Below is a small trained network, with its code and all its weights. Each question gives an input and a class and asks what happens when units are switched off, that is, made to give their printed mean instead of their output.

import numpy as np


def w(rows, s, z=0):
    codes = np.array(rows[::2]) - 128.0
    scale = np.full(codes.shape[1], s)
    scale[-1] = z or s
    return codes * scale


def norm(h):
    return h / np.sqrt((h * h).mean(-1, keepdims=True) + 1e-5)


def f(y):
    return y / 2 * (1 + np.tanh(0.7978845608 * (y + 0.044715 * y**3)))


def log_softmax(a):
    a = a - a.max(-1, keepdims=True)
    return a - np.log(np.exp(a).sum(-1, keepdims=True))


def net(x, mask):
    res = np.array(x, float).reshape(1, 6) / 4 @ E
    u = 0
    for l in range(4):
        y = f(norm(res) @ A[l][:, :-1].T + A[l][:, -1])
        res = res + np.where(mask[u : u + 7], y, B[l][:, -1]) @ B[l][:, :-1]
        u += 7
    return log_softmax(norm(res)[-1] @ U[:, :-1].T + U[:, -1])


A, B = {}, {}
E = w([
[164,146,52,174],'x0',
[113,139,62,127],'x1',
[125,136,85,133],'x2',
[86,74,158,203],'x3',
[107,148,1,135],'x4',
[72,227,227,121],'x5',
],0.0053)
A[0] = w([
[52,165,174,148,205],'L0N1',
[152,173,74,137,229],'L0N2',
[101,180,146,116,179],'L0N3',
[119,60,88,24,249],'L0N4',
[193,220,167,39,252],'L0N5',
[72,159,81,157,172],'L0N6',
[150,160,7,78,99],'L0N7',
],0.011,0.0014)
B[0] = w([
[145,101,103,192,208],'L0N1',
[67,161,217,121,183],'L0N2',
[153,172,137,197,173],'L0N3',
[228,131,196,155,197],'L0N4',
[109,254,82,152,255],'L0N5',
[67,105,184,136,171],'L0N6',
[116,141,82,33,244],'L0N7',
],0.0073,0.0061)
A[1] = w([
[2,50,211,158,148],'L1N1',
[74,195,119,177,100],'L1N2',
[61,111,101,19,96],'L1N3',
[104,164,149,106,47],'L1N4',
[91,80,214,161,236],'L1N5',
[139,241,55,89,123],'L1N6',
[79,97,229,82,4],'L1N7',
],0.0069,0.0017)
B[1] = w([
[185,152,60,136,201],'L1N1',
[26,114,163,183,199],'L1N2',
[110,84,119,88,159],'L1N3',
[59,132,1,111,135],'L1N4',
[154,192,122,169,195],'L1N5',
[230,33,192,76,255],'L1N6',
[110,76,103,103,125],'L1N7',
],0.0079,0.0043)
A[2] = w([
[154,180,130,144,255],'L2N1',
[184,116,126,254,96],'L2N2',
[133,64,133,55,68],'L2N3',
[184,237,205,188,139],'L2N4',
[164,127,134,190,177],'L2N5',
[141,103,91,37,105],'L2N6',
[84,57,99,227,114],'L2N7',
],0.0081,0.00092)
B[2] = w([
[65,1,138,139,171],'L2N1',
[57,201,159,80,205],'L2N2',
[90,48,109,182,150],'L2N3',
[130,93,119,91,255],'L2N4',
[177,46,100,33,166],'L2N5',
[122,146,150,176,162],'L2N6',
[192,156,67,55,157],'L2N7',
],0.009,0.0075)
A[3] = w([
[254,146,19,149,60],'L3N1',
[172,16,158,134,254],'L3N2',
[99,163,2,52,55],'L3N3',
[167,47,126,101,6],'L3N4',
[112,74,214,97,38],'L3N5',
[166,8,142,134,125],'L3N6',
[86,111,16,176,114],'L3N7',
],0.0082,0.00099)
B[3] = w([
[90,254,154,207,183],'L3N1',
[114,92,143,191,230],'L3N2',
[150,138,163,95,255],'L3N3',
[81,134,107,136,200],'L3N4',
[133,126,101,108,205],'L3N5',
[130,121,119,182,213],'L3N6',
[135,76,142,62,157],'L3N7',
],0.0093,0.0037)
U = w([
[254,187,143,83,170],'0',
[128,52,194,91,237],'1',
[122,47,213,91,115],'2',
[120,153,184,246,81],'3',
[129,72,195,97,4],'4',
],0.0069,0.0018)

Each question gives the input, the list of numbers given to net, and the class t.
The units are the neurons (one row each of A and B). Each row of codes is followed by its name. A weight is (code - 128) times the scale printed after its matrix; where a second scale follows, it is the last column's (A, B and U).
mask holds one flag per neuron, layer by layer. A switched-off neuron (its flag False) gives its mean, the last column of its row in B, instead of its output. The means were averaged over made-up inputs and are rounded, as every weight is.
A unit's drop is (log p(t) with every unit on - log p(t) with that unit switched off) / (log p(t) with every unit on - log p(t) with every unit switched off).
The circuit of an input: a set's keep is (log p(t) with only the set's units on - log p(t) with every unit switched off) / (log p(t) with every unit on - log p(t) with every unit switched off). Starting from the 12 units with the biggest drops (on a tie, the unit counted first), units are removed one at a time, each time the one whose removal leaves the highest keep (on an exact tie, the one counted first), for as long as the keep stays at least 0.8.
units of the circuit, in order: the units of the circuit, biggest drop first
unit that matters most: the unit with the biggest drop
k most important neurons: the k neurons with the biggest drops, biggest first
k most important neurons of layer l: the k neurons of layer l with the biggest drops, biggest first
drop when u is switched off: that unit's drop, to one decimal
input [-8,-5,4,3,2,-8], class 3: 2 most important neurons of layer 0 -> (L0N5; L0N2)
input [-6,5,-1,0,-1,7], class 3: units of the circuit, in order -> (L0N1; L0N3)
input [-2,2,-4,-2,7,-8], class 3: units of the circuit, in order -> (L3N1)
input [8,-6,-2,8,5,6], class 0: units of the circuit, in order -> (L2N7; L0N5; L2N3)
input [7,-6,3,6,1,4], class 0: 4 most important neurons -> (L2N7; L0N5; L2N2; L2N3)
input [1,2,-1,7,0,6], class 0: 4 most important neurons -> (L2N7; L0N5; L1N1; L2N3)
input [3,-1,-2,6,-5,-1], class 0: 2 most important neurons -> (L2N2; L0N4)
input [1,-4,4,6,-1,4], class 0: 4 most important neurons of layer 2 -> (L2N7; L2N2; L2N3; L2N5)
input [5,4,6,2,-3,-8], class 3: 3 most important neurons -> (L3N1; L2N1; L2N4)
input [-2,-1,0,7,2,5], class 0: 2 most important neurons -> (L2N7; L0N5)
input [-8,-2,1,7,-4,-2], class 0: 2 most important neurons of layer 1 -> (L1N1; L1N5)
input [-6,1,-2,-5,3,7], class 3: 3 most important neurons of layer 0 -> (L0N5; L0N7; L0N3)
input [-3,6,-4,8,-7,-6], class 0: 3 most important neurons of layer 2 -> (L2N7; L2N1; L2N2)
input [8,7,-2,4,3,2], class 2: unit that matters most -> L0N7
input [-8,2,6,-1,3,-6], class 3: 2 most important neurons -> (L0N4; L2N2)
input [2,5,-5,7,-7,6], class 0: 2 most important neurons of layer 2 -> (L2N2; L2N7)
input [1,-1,1,-3,-3,-5], class 3: 2 most important neurons of layer 1 -> (L1N6; L1N2)
input [8,1,-4,-4,-1,-7], class 3: drop when L3N1 is switched off -> 0.4
input [0,-2,2,5,4,3], class 0: drop when L2N1 is switched off -> 0.0
input [7,-4,5,8,2,-1], class 0: drop when L0N5 is switched off -> 0.2
input [3,8,-8,8,3,-3], class 0: most important neuron of layer 2 -> (L2N7)
